Below are the code and all the weights of a small trained network. Each question names an input and a target symbol and asks about switching units off, where a switched-off unit gives its printed mean instead of its output.

import numpy as np


def w(rows, s, z=0):
    codes = np.array(rows[::2]) - 128.0
    scale = np.full(codes.shape[1], s)
    scale[-1] = z or s
    return codes * scale


def f(y):
    return y / 2 * (1 + np.tanh(0.7978845608 * (y + 0.044715 * y**3)))


def softmax(a):
    e = np.exp(a - a.max(-1, keepdims=True))
    return e / e.sum(-1, keepdims=True)


def log_softmax(a):
    a = a - a.max(-1, keepdims=True)
    return a - np.log(np.exp(a).sum(-1, keepdims=True))


def net(x, mask):
    ids = ['αβγζηλξπτφω'.index(c) for c in x.split()]
    T = len(ids)
    res = E[ids] + P[:T]
    u = 0
    for l in range(2):
        q, k, v = (res @ M[l].T for M in (Q, K, V))
        z = softmax(np.where(np.tri(T) > 0, q @ k.T / 2**0.5, -1e9)) @ v
        res = res + np.where(mask[u], z, O[l][:, -1]) @ O[l][:, :-1]
        u += 1
        y = f(res @ A[l][:, :-1].T + A[l][:, -1])
        res = res + np.where(mask[u : u + 16], y, B[l][:, -1]) @ B[l][:, :-1]
        u += 16
    return log_softmax(res[-1] @ U[:, :-1].T + U[:, -1])


Q, K, V, O, A, B = {}, {}, {}, {}, {}, {}
E = w([
[70,107,177],'α',
[76,154,152],'β',
[128,94,180],'γ',
[29,211,78],'ζ',
[45,182,113],'η',
[107,200,87],'λ',
[37,96,160],'ξ',
[105,113,169],'π',
[153,214,218],'τ',
[163,120,4],'φ',
[163,150,93],'ω',
],0.014)
P = w([
[254,89,147],'0',
[61,191,86],'1',
[68,184,95],'2',
[82,168,105],'3',
[73,173,113],'4',
[84,161,123],'5',
[78,158,120],'6',
[68,160,120],'7',
],0.0075)
Q[0] = w([
[142,182,52],'0.h1',
[255,35,78],'0.h1',
],0.008)
K[0] = w([
[187,2,149],'0.h1',
[2,23,73],'0.h1',
],0.0072)
V[0] = w([
[168,134,3],'0.h1',
[234,86,242],'0.h1',
],0.0068)
O[0] = w([
[154,185,63,21],'0.h1',
[175,77,255,253],'0.h1',
],0.0094,0.0005)
A[0] = w([
[74,187,169,93],'0.n1',
[197,193,170,110],'0.n2',
[175,185,139,112],'0.n3',
[104,221,150,84],'0.n4',
[130,210,39,192],'0.n5',
[131,226,84,117],'0.n6',
[122,40,178,94],'0.n7',
[183,93,245,202],'0.n8',
[69,81,169,153],'0.n9',
[31,162,152,166],'0.n10',
[245,183,127,152],'0.n11',
[132,146,221,170],'0.n12',
[95,126,74,254],'0.n13',
[46,197,171,126],'0.n14',
[147,55,254,220],'0.n15',
[125,148,116,123],'0.n16',
],0.0095,0.0079)
B[0] = w([
[209,66,77,171],'0.n1',
[242,56,175,142],'0.n2',
[130,88,208,133],'0.n3',
[190,26,78,162],'0.n4',
[107,135,137,254],'0.n5',
[99,92,164,193],'0.n6',
[52,65,97,140],'0.n7',
[158,174,39,214],'0.n8',
[97,139,64,174],'0.n9',
[149,166,98,241],'0.n10',
[144,215,211,152],'0.n11',
[192,150,74,202],'0.n12',
[74,253,135,250],'0.n13',
[207,138,87,223],'0.n14',
[111,201,35,232],'0.n15',
[140,127,151,136],'0.n16',
],0.006,0.0089)
Q[1] = w([
[122,254,33],'1.h1',
[196,18,188],'1.h1',
],0.0081)
K[1] = w([
[248,108,148],'1.h1',
[32,218,178],'1.h1',
],0.011)
V[1] = w([
[120,113,2],'1.h1',
[237,128,150],'1.h1',
],0.011)
O[1] = w([
[226,88,57,232],'1.h1',
[175,132,247,253],'1.h1',
],0.013,0.015)
A[1] = w([
[187,98,116,67],'1.n1',
[159,50,96,3],'1.n2',
[76,173,143,173],'1.n3',
[136,7,95,67],'1.n4',
[59,169,80,112],'1.n5',
[171,129,168,105],'1.n6',
[147,136,173,174],'1.n7',
[180,198,153,149],'1.n8',
[207,91,109,106],'1.n9',
[107,145,162,94],'1.n10',
[76,86,42,88],'1.n11',
[111,100,163,164],'1.n12',
[101,180,102,123],'1.n13',
[65,113,199,119],'1.n14',
[76,62,71,169],'1.n15',
[97,221,68,216],'1.n16',
],0.013,0.0065)
B[1] = w([
[89,95,163,200],'1.n1',
[174,28,254,158],'1.n2',
[67,127,229,153],'1.n3',
[40,53,210,151],'1.n4',
[35,130,98,155],'1.n5',
[54,87,157,203],'1.n6',
[90,88,83,192],'1.n7',
[134,209,121,251],'1.n8',
[106,81,127,237],'1.n9',
[144,9,147,147],'1.n10',
[67,71,66,165],'1.n11',
[212,93,91,137],'1.n12',
[57,146,118,149],'1.n13',
[148,15,112,155],'1.n14',
[14,139,56,149],'1.n15',
[104,219,104,192],'1.n16',
],0.0054,0.028)
U = w([
[118,54,122,106],'α',
[255,188,24,211],'β',
[151,46,155,1],'γ',
[118,143,83,104],'ζ',
[86,154,132,162],'η',
[43,120,191,74],'λ',
[78,74,129,192],'ξ',
[158,68,124,124],'π',
[213,153,175,130],'τ',
[120,229,178,102],'φ',
[104,109,247,119],'ω',
],0.0073,0.0058)

Each question gives the input, a string of symbols that net reads in full, and the target symbol t.
The units are the heads (2 rows each of Q, K, V and O) and the neurons (one row each of A and B). Each row of codes is followed by its name. A weight is (code - 128) times the scale printed after its matrix; where a second scale follows, it is the last column's (O, A, B and U).
mask holds one flag per unit, layer by layer, with each layer's heads first. A switched-off unit (its flag False) gives its mean, the last column of its rows in O or B, instead of its output. The means were averaged over made-up inputs and are rounded, as every weight is.
A unit's drop is (log p(t) with every unit on - log p(t) with that unit switched off) / (log p(t) with every unit on - log p(t) with every unit switched off).
The circuit of an input: a set's keep is (log p(t) with only the set's units on - log p(t) with every unit switched off) / (log p(t) with every unit on - log p(t) with every unit switched off). Starting from the 12 units with the biggest drops (on a tie, the unit counted first), units are removed one at a time, each time the one whose removal leaves the highest keep (on an exact tie, the one counted first), for as long as the keep stays at least 0.8.
units of the circuit, in order: the units of the circuit, biggest drop first
most important unit: the unit with the biggest drop
top k neurons: the k neurons with the biggest drops, biggest first
k most important neurons of layer l: the k neurons of layer l with the biggest drops, biggest first
drop of u: that unit's drop, to one decimal
input β β φ β φ λ, target β: units of the circuit, in order => (1.h1)
input ω β β, target ω: units of the circuit, in order => (1.h1; 0.n11; 0.h1; 0.n2)
input τ ω α λ η β ω, target ω: units of the circuit, in order => (1.h1; 0.n2)
input τ η β τ ξ η, target τ: top 4 neurons => (0.n15; 0.n8; 0.n2; 0.n12)
input ξ β π, target ξ: 2 most important neurons of layer 0 => (0.n13; 0.n15)
input τ γ ζ ω τ α, target τ: 3 most important neurons of layer 0 => (0.n15; 0.n8; 0.n2)
input τ τ β β ξ α α β, target τ: top 3 neurons => (0.n15; 0.n8; 0.n2)
input φ β ω, target φ: 2 most important neurons of layer 0 => (0.n11; 0.n13)
input ξ β α, target ξ: 3 most important neurons of layer 1 => (1.n4; 1.n15; 1.n11)
input β η ω, target β: 2 most important neurons of layer 0 => (0.n15; 0.n8)
input λ η ξ β, target λ: 4 most important neurons of layer 0 => (0.n15; 0.n11; 0.n8; 0.n2)
input ξ π λ β β ζ, target ξ: 3 most important neurons of layer 0 => (0.n15; 0.n8; 0.n12)
input γ ω ω, target γ: 3 most important neurons of layer 0 => (0.n8; 0.n15; 0.n12)
input ω β ω ζ β η, target ω: top neuron => (0.n11)
input ξ ξ β, target ξ: top 2 neurons => (0.n15; 0.n13)
input ω τ ζ, target ω: 2 most important neurons of layer 0 => (0.n2; 0.n11)
input α π φ φ, target α: 3 most important neurons of layer 0 => (0.n15; 0.n8; 0.n7)
input τ ξ τ η, target τ: top 2 neurons => (0.n15; 0.n8)
input τ τ λ φ, target τ: 2 most important neurons of layer 0 => (0.n15; 0.n8)
input τ λ ζ, target τ: most important unit => 0.h1
input η β ω ω φ γ β, target η: top 4 neurons => (0.n8; 0.n13; 0.n15; 0.n12)
input γ ω λ φ, target γ: 3 most important neurons of layer 0 => (0.n8; 0.n15; 0.n12)
input α π β λ, target α: top 2 neurons => (0.n15; 0.n8)
input ω β φ β ω β, target ω: drop of 1.h1 => 1.7
input ζ γ ζ τ, target τ: drop of 0.h1 => 0.4
input β β β ω, target β: drop of 0.n15 => 0.5
input φ γ β, target φ: 4 most important neurons of layer 0 => (0.n11; 0.n8; 0.n15; 0.n13)
input λ β γ β π β β φ, target λ: drop of 0.n15 => 0.2
input γ β π λ ω ξ β, target γ: most important unit => 0.n8
